[ 18  -4  16 -12  -2   6  -4 -12   1  17   2  26  19 -12  14 -30  -6  23
  -5 -19  21 -42  -8  18   9  14   3  13 -17 -16 -27 -14 -47   6  14   4
  17  17 -19   2 -15  13 -28 -18   9 -21  42   3   5 -16  -9  25  -3   1
  32 -21 -10  12   6  -1  42  20  -9  -7  -3 -10  20  -6   9   8  21   2]  (17)/<46>
[  1  -1   4   9   3  22 -53   4 -11   1   1  -3  16  -3  17  -7  -7   7
  20  -6   6 -16   9   8  23   2  26   7  -8 -25  -9   2 -16 -20  31  25
  -5  35 -19  45  20  42 -22  -7  23  -3  72  11 -12 -18  -3   8 -12 -26
   1 -37  -4 -21  21 -18  33   3 -12  18 -33 -17   7   8   5  19   1 -21]  (17)/<46>
[  9 -19  52 -35  10  23  14   9  -7  -9  -1 -25  -5  -2  -6   6 -11   8
  11 -12 -10   0 -23 -20  -9  -8  19 -20   9 -36 -13  -6   5 -28   9  25
  -8   1  -6 -13 -13 -13  24  20   4   4 -22   0 -41  35   0  53  22 -13
  18  -6  38 -20 -18  13   0  -8 -18  13  23  23  -3 -42   5 -22   3   4]  (21)/<49>
[  4 -14  39 -29   4   6  33  14  16  -4 -20  -4  -5  15  -3  22  -2   0
  15   6 -10   1  -6  -7 -34  -9  33  -4  11  -2 -14  -1   2  13   3  11
  10   4 -22 -10   6   7  22  11  25   6 -28 -12 -29  28   5   1  19 -17
  11  -2  42 -35 -26  -5  -6  -4  -8 -18  36  15 -12 -21   4 -37   2  31]  (21)/<48>
[  7 -18 -27  -9  21 -17  36  -8  17  -2  -1   9 -13  -3  -4  36  19   1
  -1  43 -32   7  14  14 -54  -1  49  60   4 -14  -1 -31 -23  23 -55 -24
 -19 -26  -2  -1 -33 -34  14  -7   7 -25 -17 -14  -8   1  29  -8  35  -8
  19  25  19  -6 -10  11  13  14  19  -4  51  -4 -35  -5  18 -31  10  16]  (11)/<45>
[ 10   4  11  -4  12  10 -35   8   9  23  -3  11  18 -23  14 -18   1   5
   7 -38   7  -7  14   6   4   8  10  19  20 -27 -10  -7 -24  -7  24  12
 -17  44 -25 -10  35  22  -9 -13  15 -18  59  24  -8  -6   1  15 -10 -10
  14 -37  -3  -3   2  -4  34   6  -9   7   7 -10  18   3   4  17   8 -27]  (17)/<46>
[ 11  -1  53   2   0  39 -42   2 -10  -5  -4   8  31 -10  41 -26 -23  14
  46 -18   4 -23  10  21  32   7  44  -9   8 -22 -33  10 -21  -9  49  36
  -2  50 -19  29  26  53 -29 -14   1  -7  67   1 -15  -6 -19   8  -7  -9
  27 -35   0 -24   1 -21  30  -8 -24  -2 -26 -18  12  -6  19   3  15 -19]  (17)/<46>
[ 20 -12 -48  10  13   6  30  10  11 -10  15 -12 -10  10  -3  19  31  -3
  -6  22 -27  -1  -8 -13 -32 -29  50  46  12  -7  29 -39  36 -55 -32  -7
  -3 -30   8  -4 -19 -58  23  12 -19  -7  15  -3  -2  14  34  -4  83 -26
  -7   3   6 -31  18  -6 -12  10  18 -21  35   7 -45 -25  17 -17   4  41]  (11)/<60>
[ 13  -9 -20  -2  29   3   8   0  11  13   3  -8   1  -1   5  29  24  -4
  12  28 -20  -3  16 -10 -28 -28  38  32  -1  -9  24 -30  -8 -10 -25  -3
 -17 -11   9   0 -22 -46  26   1   2 -10   2   8 -14  30  31   8  29 -11
  -5  -7  10 -37   7 -11  15  14  30  17  48  -7 -22   9  -1  -7  -2  28]  (11)/<45>
[ 17  -2 -22   5  15  -8  -4  -1  -9  54   0  20  17   1  19 -25  14   3
 -10 -22  21 -25  -7  -9   6  -7 -17  18   3 -10  -4 -10 -32   7 -13  -9
   3  22  -4  11  -6  10  -8 -11   1  -1  36  14  17  -6  -1   9 -12  -2
   9 -31 -17   1   8 -43  31  18  -3   7  10  -7  23   5  -5  31  10  -6]  (17)/<63>
[ 27  11  -2  12   5  11 -20  17   5 -16 -11  26  43   6  10 -41 -24  21
 -19  24  23 -29 -23  34   6   3 -24  67 -12 -40 -32 -13 -52 -29  36  19
   0  -7 -23  18  -4  28 -32 -28  -4 -24  23 -10 -18 -13 -26  21 -20 -24
  -4 -42 -24  -4   5   9  55 -20  -4  -3 -34 -22   9   4   6   6   5 -12]  (17)/<46>
[ -3  -2  13 -10  -7   6   0   2  -3   4  -5  21  19  16   6  -5 -15  13
 -33   7  14 -10   5  24 -12  19  19  32 -22 -32 -36  12 -29   7  26 -14
  -9  23 -16  20  19  28 -32 -14   3  -7  41   2  -6   3 -13  34 -17   8
  -4 -17 -15  22  20   1  26   8  -3  -8  -7 -12  26   2   0 -14   3 -16]  (17)/<46>
[ -4 -19 -14 -10   1 -10  24  -8  10  15  -5   7 -10 -10   2  18   5 -31
  12   8  -6  -6 -14 -19 -15  -1  -5  20  20  38  -3 -16 -22  26 -33   3
  -5 -19   6 -28 -26 -10  11  10   6   0 -73   6   8  24   6 -28  17  -4
  24  38  10 -21 -58 -13  11   1  -4  -2  54  20 -10  -9   2  -6  -1  41]  (11)/<60>
[  5   6  -9   9 -18   5  -7   2  11 -15   0  17  33  23   7 -11 -29  24
 -17   7  16 -21   4  -7  -1  20   4  15  -8 -33 -36  16 -48   8  35  19
  13  39 -32   5  20  69   8 -13  16  -3  15   8  -2  10 -15  13 -15 -20
 -19 -37  -7  -1  17   2  37 -20 -37 -15  -8   1  15  40  -4  -6   0 -29]  (17)/<46>
[  4 -11  44 -25   5  10  22  14   9 -44   8  -6   5   0   0   1 -12   6
  41  11  -9  -9  -9   2  -8 -29  42 -11  17   1  -5 -12  -4 -23   7  26
  -5 -12 -14 -14 -11 -18  21   9  12 -11 -28  -6 -41  34  -3   5  27 -32
  17   9  31 -46 -10   2   4 -15 -20 -13  15  10 -30 -32  16 -36  -8  19]  (21)/<49>
[  5  -8 -11   5   5 -14 -24  -3   7  21   0  16  24  -8   7   6   8  10
 -19   5  20 -19   6   5  -8  23  16  40 -18 -25  -8 -29 -44   9  -2  -3
 -23  14 -12  20 -11  13  -2 -17  -1 -14  37  18  -6  -2  17  19  -3  14
   1 -16  -7  17  24   1  44   7  -2   8  25 -14  22   9   2   9   0 -11]  (17)/<63>
[ 14 -21 -15   4   3   8  44  -1  19 -35   5  -8 -12  14  -5  45  14  -4
   8  44 -40  -5   0   9 -51 -29  80  38  10  -1  15 -38  -5   2 -37   6
  -7 -42   9  -4  -5 -48  25   4  -5  -9  -1  -5 -29  17  34 -29  28 -33
   4  26   6 -43   2  12   8   2   8 -16  36   5 -47 -16  24 -29  -8  63]  (11)/<45>
[-14   3  32   8   1   3  -6  -3  -7   4   9  -3   3   2  15   6   2  -3
  46  -4 -14  14   0 -29   3   5  49 -13   8  25 -17  32 -25  35  -9  10
   0  27 -26  -1   6  60   8   8  14  -5  -1  20  11   2  12 -55 -24 -15
  15  11  16 -30   2 -29  37  12 -33  -9  19 -13  -3  22   8  13   7   2]  (16)/<62>
